Here is a tiny trained network, its code and every weight. The questions are about switching its units off for an input and a class, where a switched-off unit gives its printed mean instead of its output.

import numpy as np


def w(rows, s, z=0):
    codes = np.array(rows[::2]) - 128.0
    scale = np.full(codes.shape[1], s)
    scale[-1] = z or s
    return codes * scale


def norm(h):
    return h / np.sqrt((h * h).mean(-1, keepdims=True) + 1e-5)


def f(y):
    return np.maximum(y, 0)


def log_softmax(a):
    a = a - a.max(-1, keepdims=True)
    return a - np.log(np.exp(a).sum(-1, keepdims=True))


def net(x, mask):
    res = np.array(x, float).reshape(1, 3) / 4 @ E
    u = 0
    for l in range(4):
        y = f(norm(res) @ A[l][:, :-1].T + A[l][:, -1])
        res = res + np.where(mask[u : u + 4], y, B[l][:, -1]) @ B[l][:, :-1]
        u += 4
    return log_softmax(norm(res)[-1] @ U[:, :-1].T + U[:, -1])


A, B = {}, {}
E = w([
[77,105,205,49,28,72,90,3,219],'x0',
[187,160,230,103,212,127,90,29,127],'x1',
[141,102,81,148,128,117,126,16,243],'x2',
],0.0027)
A[0] = w([
[123,107,73,147,167,122,148,213,11,165],'L0N1',
[196,174,108,188,254,151,145,177,31,41],'L0N2',
[122,106,129,118,123,124,115,142,119,65],'L0N3',
[112,83,91,126,103,124,133,203,89,5],'L0N4',
],0.0029,0.0033)
B[0] = w([
[134,199,149,198,119,186,158,216,173,253],'L0N1',
[252,59,111,108,233,238,127,139,137,221],'L0N2',
[115,129,148,154,119,135,138,119,132,128],'L0N3',
[45,198,125,183,33,162,177,94,80,148],'L0N4',
],0.0038,0.0036)
A[1] = w([
[140,125,171,85,124,97,95,50,161,12],'L1N1',
[151,176,197,106,173,147,123,159,18,3],'L1N2',
[88,51,3,172,100,135,174,134,160,71],'L1N3',
[161,218,238,93,190,125,84,98,51,64],'L1N4',
],0.0047,0.0024)
B[1] = w([
[103,182,136,191,195,147,159,237,53,239],'L1N1',
[153,2,142,81,123,146,110,90,111,211],'L1N2',
[155,51,93,51,85,48,73,141,113,235],'L1N3',
[35,63,155,58,16,50,115,150,70,252],'L1N4',
],0.0048,0.0032)
A[2] = w([
[115,130,204,92,127,140,123,135,112,108],'L2N1',
[104,125,253,86,121,111,115,111,87,250],'L2N2',
[76,139,105,171,101,137,155,165,116,139],'L2N3',
[139,169,95,196,172,120,140,81,170,19],'L2N4',
],0.0064,0.0018)
B[2] = w([
[174,127,73,157,150,129,106,95,213,186],'L2N1',
[168,177,91,143,156,133,131,84,255,254],'L2N2',
[107,160,230,113,43,106,156,142,139,178],'L2N3',
[51,51,186,143,114,132,153,167,89,154],'L2N4',
],0.0052,0.0063)
A[3] = w([
[104,89,185,163,197,126,129,42,145,216],'L3N1',
[130,88,101,73,100,67,100,88,139,128],'L3N2',
[101,218,104,150,124,111,126,88,165,84],'L3N3',
[161,137,84,168,201,167,140,154,2,6],'L3N4',
],0.0069,0.0021)
B[3] = w([
[102,174,145,123,2,156,167,189,67,253],'L3N1',
[91,135,135,124,175,102,123,60,53,247],'L3N2',
[120,213,111,191,198,118,137,161,154,209],'L3N3',
[63,128,121,173,216,99,100,5,114,221],'L3N4',
],0.0057,0.0045)
U = w([
[196,70,80,141,159,146,119,201,158,60],'0',
[134,97,116,195,250,204,132,118,74,163],'1',
[71,71,109,69,100,33,94,69,93,182],'2',
[108,228,141,145,124,99,129,101,225,160],'3',
[72,150,145,164,40,145,171,216,64,201],'4',
[195,107,156,88,137,191,109,160,165,4],'5',
[187,97,154,61,89,171,116,65,143,18],'6',
],0.012,0.0037)

Each question gives the input, the list of numbers given to net, and the class t.
The units are the neurons (one row each of A and B). Each row of codes is followed by its name. A weight is (code - 128) times the scale printed after its matrix; where a second scale follows, it is the last column's (A, B and U).
mask holds one flag per neuron, layer by layer. A switched-off neuron (its flag False) gives its mean, the last column of its row in B, instead of its output. The means were averaged over made-up inputs and are rounded, as every weight is.
A unit's drop is (log p(t) with every unit on - log p(t) with that unit switched off) / (log p(t) with every unit on - log p(t) with every unit switched off).
The circuit of an input: a set's keep is (log p(t) with only the set's units on - log p(t) with every unit switched off) / (log p(t) with every unit on - log p(t) with every unit switched off). Starting from the 12 units with the biggest drops (on a tie, the unit counted first), units are removed one at a time, each time the one whose removal leaves the highest keep (on an exact tie, the one counted first), for as long as the keep stays at least 0.8.
circuit, biggest first: the units of the circuit, biggest drop first
unit that matters most: the unit with the biggest drop
k most important neurons: the k neurons with the biggest drops, biggest first
top k neurons in layer l: the k neurons of layer l with the biggest drops, biggest first
drop of u: that unit's drop, to one decimal
input [5,-4,2], class 2: 2 most important neurons -> [L2N2, L1N3]
input [7,-5,8], class 2: unit that matters most -> L2N2
input [1,1,-7], class 6: circuit, biggest first -> [L1N2, L2N2]
input [-7,-6,6], class 0: top 2 neurons in layer 1 -> [L1N3, L1N4]
input [7,-4,6], class 2: circuit, biggest first -> [L2N2, L3N2]
input [4,-1,6], class 4: 3 most important neurons -> [L1N4, L1N1, L3N1]
input [0,3,-7], class 6: 2 most important neurons -> [L1N2, L1N4]
input [-2,4,-2], class 5: 2 most important neurons -> [L0N2, L1N4]
input [7,1,8], class 4: 4 most important neurons -> [L3N1, L1N4, L1N1, L2N4]
input [-5,-2,-3], class 1: 2 most important neurons -> [L0N2, L3N4]
input [-1,-1,-3], class 1: top 2 neurons in layer 1 -> [L1N4, L1N2]
input [-5,-5,-8], class 1: drop of L3N4 -> 0.9
input [6,-4,6], class 2: drop of L1N3 -> 0.1
input [3,-4,5], class 2: drop of L3N2 -> 0.0
input [7,2,-6], class 3: circuit, biggest first -> [L2N2]
input [-8,-1,-8], class 1: drop of L3N4 -> 0.3
